Each row is followed by one of two labels, saying whether the row has a hidden trait. Each part has a new trait and two new labels.
(in the rows, 100 means zero)
[122  83 102 111 110 113 126 120  89 116 103 127  17 123 103 105 104  91
 108 125  81  76 105  66  83  81 101  38 109  61 108 135 108  31 101  94
  95 102 101 110  67 153  76  97 115  91 108 143  95  95  84 131  82 126
  92 106 123  68 111  90 114 174 103  80  93  93 141  73 139  96 184] => P
[140  67  86 123 151 115 101  90  93 120  92 101 156 116  92 154 124 118
  82  28  76  86  83  65 102  88  75 130  81 110 134 124  94 200  88 155
  95 101 127 121 123 131 117  72  73  73  99 156 126 120  73 105  77 121
  86  96 181  79  94 120 117  96 106 135 100 115 132 101 103 101  22] => P
[ 86 113 113 106  77  88  88 108  96  81  97  87 129 116 102  82  72 109
 108 121 114 128  95 124 108 124  96 107 104 129  93  77  95  99 100  99
 105 105  97 102 104  83  95 110  91 108 104  83  95 108 126  94 109  77
 113  96  93 115  87 109  72  50 110 111 101  96  67 102  74 101  72] => L
[ 84 121 117  96  67  84  97 125  97  90 101 104  93 127 105  86  80  85
 121 142 105 122 106 103 100 118 114  67 114 102  77  83 105  35 101  73
 104 114  87 101  74  90  77 109 116 113 108  94  84  93  88 113 104 108
 109 105  60 108 107  94  79 105 121  79  96  93  94  89 102 101 128] => L
[ 86 114 108 101  63  86  89 111 100  91 105  96 120 110 102  81  71  95
 115 147 112 122 104 129 104 124 107  97 109 115  78  86 101  57 104  82
 106  99  89 104 100  74  92 100 110 111 100  77  85  98 119 109 108  84
 110 104  70 117 100  99  71  72  99  89  99  94  86 105  91  98  99] => L
[120 103  82 108 155 132 108  92  73 111  91 111  99  74  94 160 143 100
  71  46  86  92  89  77  84  59 100  89  86  59 113 123 100 113  94 127
  93  79 116 101 105 129 118  38  97  75  89  99 125 123  76 112  94 131
  87  94 177  84 106 103 137 144  73 107 106 113 136  95 142 130  90] => P
[ 92 113  97 100 103  99 106 123 101 107 103 124  29 142 106  99 101  80
 114 118  82 108 109  89  79 105 111  48 116  68  80 119 107  51  97  84
  99 100  92 104  56 129  73 107 105 108 111 120  95  93  88 119 105 135
 106 102  59  94 109  90 116 148 115  75  93  93 112  83 130  94 169] => P
[ 92 117  91  88 126 112  85  95  84 103 103  86 183  80  96 136 139  92
  92  81  98 106  89  71  99  98 101 134  89 100  82  74  97 130 106 103
 101  99 104  95 105  71 113  55  93  91  84  62 110 110  79  91  87 113
  90 109 133 108 108 102 106  77 108 116 106 115  74  95  93 129  66] => L
[115 125  86 113 112 107  89  97  92 117  91  93  77 141  99 116 110  87
  97 113 102 143  92 111  94  84 104 104  98 126  95 104 101  94 102 109
 106  99  85  95  55 112 113 112  81  82 110  99 107 107 136 120 122  83
 112 115 108 107 113 115  97  88 122  93  94  98 145  93 105 112  63] => L
[122  66  81 120 153 129 111  79  95 105  89 112  27  80  96 127 118 118
  77  42  75  76  87 104  95  67  80 102  86  73 128 138  97 155  91 149
  94  72 122  99 120 150 116  95  77  74  96 137 130 120 110  95 103 102
  81  87 147  77  89 107 123 130  62 106 105 103 154 107 117 101  96] => P
[ 85 134 116  81  90  98  99 127  92  96 102 110  82 102 103 103 110  82
 117 131  96 116 101  79  87 113 119  57 117  72  68  84 107  25 104  68
  98 103  89  92  55 102  74  75 128 101 101  64  82 109  76 110 102 135
 105 101  69 110 114  85 105 128 108  75  99  95  70  85 119 115 136] => P

New part:
[ 99  68  39  99 117 100 119 118  83 107  41  91  77  78 103 101 152  97
  82 101 108 110  98 133  62  48 119 105 125 131 107 116  62  98  79 110
 103  45 121 131  85  73  73  95  83  74  79  85  68  66 122 107  63  77
 141 102 104 109 101  97 113 130 115 149 112  99 109  93 127 129 119 100
  61  66 108 102 108 115  91 104  74 126  75  82 100 113 117 105 141 103
  87 106  98  81  98  89 100 112] => U
[ 93  88 113 111  86  79 109  67  87  98  97 109 111  82 100 118 135  98
 101 102 112  77  85 115  85  71 103  97  88 115 103 124  75 101 102 101
  91 111 133 127  81  92 101  91 113  99  94 101  76  57 100 104  96  84
 116  86  99  99  98 113 106 119 118 129 106  97 127 130  97 102  99  99
 104  96 117  97  88 101  96  90  96 108  84 108  91 113 112 107 130 113
 104 107  81 101  90  89 100 115] => Q
[ 98  90 127 104 100  83 104  70  87  98 108 106 115  89  93 114 136  96
 106 101 114  84  86 118  89  79 106 108  76 108 108 115  75  95 103  96
 100 101 131 129  96  93  92  92 113  99 102 102  93  56 107 106 107  89
 123  81  93 108  95 111 105 100 110 132 105 102 125 128  95 106  98 104
 104  90 124  95  90  99 107  92  91 102  87 101  89 107 105  99 115 104
 100 108 101 106  96  90  96 111] => Q
[121  92  87  69 142 104 104 105  92  91  77  98  90 115  74  96 146  91
 117 105 132 117 103 111  86  78 108 122  49  86 110  81  84  71 102  89
 144  51 141 117 150  67  57 102  84  91 102  99  90  71 141 119 143 121
 150  74  76 143  99  81 109  36  80 137  94 115  97  94 108 145 121 108
  88  80 138  94 105  87 154 116  52 103 120  80  78 107  78  77  88  70
  78 108 169 112 117  92  79  83] => U
[105 124 177  85  80 101  99  54 107  89 167 120 141 124  83 124  77 102
 135 101 118  91  91  53 122 128  74 105  21  57  98  94 119  84 154  85
 115 139 126 106 144 111 119  95 104 129 133 122 109  93 101 104 186 133
 102  66  89 112  97 103  96  47  90  76  82 101 119 137  67  95  86  79
 142 147 113  83  63  79 147  91 102  82 132 123  74 106  68  88  64  98
 103 109 137 122 110 102  83  80] => U
[ 86  92 101 123  60  77  97  78  92  95 106 106 140  82 116 112 104 108
  92 101  85  70  90 118  95  92 105  87 119 126  92 127  81 120 104 103
  64 130 109 114  53 108 112  94 113 107 104 101  76  65  83  91  79  78
  85  98 112  79  98 118 104 144 123 111 110  99 123 114  93  84 100 111
 109 109  97  95  81 109  82  87 121 110  73 113 106 104 124 124 137 132
 115 101  52  98  84  94 110 117] => Q
[106 126 195  84  80  96 106  36 108  87 192 127 124 123  79 132  73 100
 148 102 134  91  86  30 126 132  65 104   0  53 102  90 126  76 168  82
 127 145 136 121 162 112 132  89 110 138 136 128 114  99 102 109 195 139
 107  67  86 119  99 100  96  36  85  71  78  95 117 151  66  93  81  64
 152 154 129  87  58  74 153  88  92  79 151 133  64 118  54  84  55  86
 102 111 149 127 114 102  80  69] => U
[ 90  90 123 114  79  77 105  69  88  95 110 111 128  90 100 119 117 102
 105 103 111  72  82 118  93  79 100 102  80 118  97 123  80 106 111  97
  81 129 132 128  77  99 107  87 121 111 112 108  82  40  89 101 119  88
 108  76 101  96  96 118 101 125 117 117 105  99 135 136  95  96  99 107
 116  98 126  96  82  99 101  84 100 104  83 116  93 113 112 110 125 118
 108 104  81 102  87  96 101 118] => Q
[108 117 176  80  93 105 107  56 106  88 165 120 128 129  78 125  77 102
 142 102 131 101  88  54 116 118  74 113   0  53  99  90 120  78 163  83
 126 129 136 116 159 104 114  91 100 134 133 124 109  84 109 110 200 140
 115  57  87 122  99  97  96  38  85  80  79 101 119 132  75 107  94  79
 141 144 126  84  65  76 159  93  90  85 141 125  68 114  62  85  58  88
  97 112 154 122 116 103  78  75] => U
[ 89 105 151 110  68  88 101  69  96 103 137 112 147  97 100 127 105 104
 107  99  97  77  84  88 100 101  90  97  85  87  94 119  88 107 136  98
  74 137 118 119  84 117 118  92 112 114 118 110  90  61  84  94 121  97
  96  77 105  87  95 121  99 120 119  97 104  97 137 138  80  85  87  89
 131 130  99  89  69  99 102  80 115 100  88 131  91 104 103 112 111 128
 113 106  76 104  95 100  99 110] => Q
